[[144, 106, 114, 136, 124, 127, 113, 130, 115],
 [141, 147, 107, 129, 104, 116, 139, 106, 128]]
Rows and columns are numbered from 0.
The bottom-left entry is 141
Which number is the entry in the top-right corner?
A: 115
Which number is the top-left entry?
A: 144
The entry in the bottom-right corner is 128
Which number is the entry directly above the largest entry?
A: 106
The entry directly above the smallest entry: 124
The entry at row 0, column 2 is 114
Which number is the entry directly above 129?
A: 136
The entry just right of 124 -> 127

a =
[[123, 129, 128, 114, 124, 130, 125, 122, 123],
 [127, 152, 126, 134, 152, 124, 116, 135, 117],
 [124, 126, 124, 127, 121, 132, 130, 124, 129],
 [130, 126, 128, 127, 132, 122, 127, 128, 134],
 [120, 124, 123, 116, 127, 141, 129, 127, 128],
 [129, 121, 126, 122, 132, 125, 126, 131, 126],
 [125, 119, 118, 131, 134, 125, 130, 135, 131],
 [113, 123, 144, 119, 115, 126, 124, 133, 129],
 [129, 126, 137, 131, 128, 132, 127, 128, 134],
 [136, 138, 122, 143, 127, 120, 123, 136, 134],
 [140, 129, 139, 136, 136, 124, 132, 127, 126],
 [131, 134, 155, 105, 127, 144, 129, 124, 125],
 [126, 125, 126, 120, 133, 137, 132, 121, 122],
 [141, 122, 101, 136, 117, 148, 142, 123, 133]]
Rows and columns are numbered from 0.
The entry directly above 101 is 126
Find the top entry of the column that holds the smallest entry.
A: 128
The entry in row 1 and column 1: 152
Find the entry in row 1 and column 0.
A: 127
Find the entry in the bottom-right corner.
A: 133
The entry just right of the largest entry -> 105
Find the entry in row 0 and column 1.
A: 129
The top-right entry -> 123
The top-left entry: 123
The maximum: 155
The entry in row 2 and column 0: 124
The entry directly below 143 -> 136
Find the entry in row 1 and column 2.
A: 126
The entry in the bottom-left corner: 141
The entry just left of the largest entry: 134
The bottom entry of the column that holds the largest entry -> 101
Find the entry just left of the smallest entry.
A: 122
Find the entry directly above the largest entry.
A: 139

Read these off the matrix that follows. Counting starts at 0.
1) What is the entry at row 2, column 0?
2) What is the entry just right of 152?
3) What is the entry in row 1 and column 1?
4) What is the entry in the bottom-left corner?
5) What is the entry in row 0 and column 0?
6) What is the entry in row 1 and column 0?
7) What is the top-right entry?
8) What is the entry at row 0, column 1?
[[144 126 141 129 122 132 135 144 146]
 [129 125 104 112 115 114 145 121 140]
 [145 126 127 117 146 122 129 105 105]
 [136 132 137 139 150 127 114 133 126]
 [110 122 106 110 116 106 116 133 115]
 [104 129 140 137 140 122 112 142 133]
 [116 109 126 120 115 116 144 126 150]
 [111 151 111 116 118 121 104 116 140]
 [111 125 121 108 148 126 141 119 117]
 [121 137 106 140 121 112 134 145 105]
 [105 152 150 128 116 127 112 107 148]]
1) 145
2) 150
3) 125
4) 105
5) 144
6) 129
7) 146
8) 126

Read these off the grid that follows.
1) What is the largest entry?
2) What is the top-left entry?
3) What is the bottom-left entry?
4) What is the entry just left of the largest entry?
5) What is the top-right entry?
6) What is the entry just right of the smallest entry?
7) What is the second entry in reading order?
8) What is the last entry, reading row by row?
[[136 120 126 151 141 124 113 123 141 134 130 132]
 [119 128 131 122 123 122 128 131 123 129 138 112]
 [112 119 130 116 121 112 118 122 117 130 122 119]
 [123 121 130 109 122 124 123 117 113 119 122 121]
 [137 125 130 123 131 131 123 124 124 121 124 135]
 [109 122 127 101 117 115 127 119 108 123 115 113]
 [118 131 132 122 121 122 134 132 126 131 138 116]
 [121 132 127 119 125 131 139 132 124 122 138 129]
 [143 134 128 142 142 145 136 127 139 116 138 138]
 [113 137 129 114 122 127 143 138 126 124 142 127]
 [129 121 133 117 128 138 126 117 124 113 113 142]
 [126 134 126 115 129 129 129 126 117 119 129 121]
 [133 133 125 117 133 132 128 125 119 115 126 115]
 [133 125 131 121 127 130 122 125 128 117 134 137]
 [125 132 127 136 135 134 139 134 135 130 136 139]]
1) 151
2) 136
3) 125
4) 126
5) 132
6) 117
7) 120
8) 139

m =
[[135 143 109 102 136 129 120 125 136 129 122 131]
 [128 123 134  99 128 127 129 131 111 119 113 118]
 [110 117 133 125 131 141 142 140 143 131 139 142]
 [133 109 115 130 132 119 132 144 104 136 127 133]
 [120 114 136 107 118 126 143 115 135 125 122 141]
 [123 115 124 105 140 135 117 137 114 141 123 137]
 [118 106 133 109 112 117 133 120 123 135 133 135]
 [113 113 145 118 135 129 150 139 134 132 134 135]
 [104 125 133 106 123 134 127 143 121 138 134 124]]
Rows and columns are numbered from 0.
The entry in row 1 and column 0 is 128
Give the bottom-left entry.
A: 104
Give the entry in row 0 and column 2.
A: 109
The entry in the top-right corner is 131
Give the entry in row 2 and column 0.
A: 110
Give the bottom entry of the column that holds the smallest entry.
A: 106
Give the top-left entry.
A: 135
Give the entry just right of the smallest entry.
A: 128
Give the entry in row 1 and column 2.
A: 134
The entry just right of 126: 143
The entry directly above the largest entry is 133
Give the entry in the bottom-right corner.
A: 124
The entry in row 2 and column 2 is 133
Give the entry just left of the largest entry.
A: 129
The entry at row 0, column 1 is 143
Give the top entry of the column that holds the smallest entry.
A: 102
Give the minimum.
A: 99
Give the largest entry.
A: 150
The top entry of the column that holds the largest entry -> 120

Read these off the array that follows. Indices start at 0.
1) The entry at row 2, column 1?
2) The entry just right of 129?
3) The entry directly above the smallest entry?
4) The entry directly below 104?
5) The entry at row 1, column 1?
6) The top-left entry?
7) The entry directly above the centre entry?
8) The entry at row 0, column 1?
136  133  117  140  107
113  126  147  128  117
123  121  120  142  128
136  131  140  104  152
120  132  148  120  116
121  120  147  137  113
148  130  111  137  118
146  122  114  125  130
125  129  122  146  131
144  132  131  119  128
113  123  136  113  127
1) 121
2) 122
3) 142
4) 120
5) 126
6) 136
7) 148
8) 133
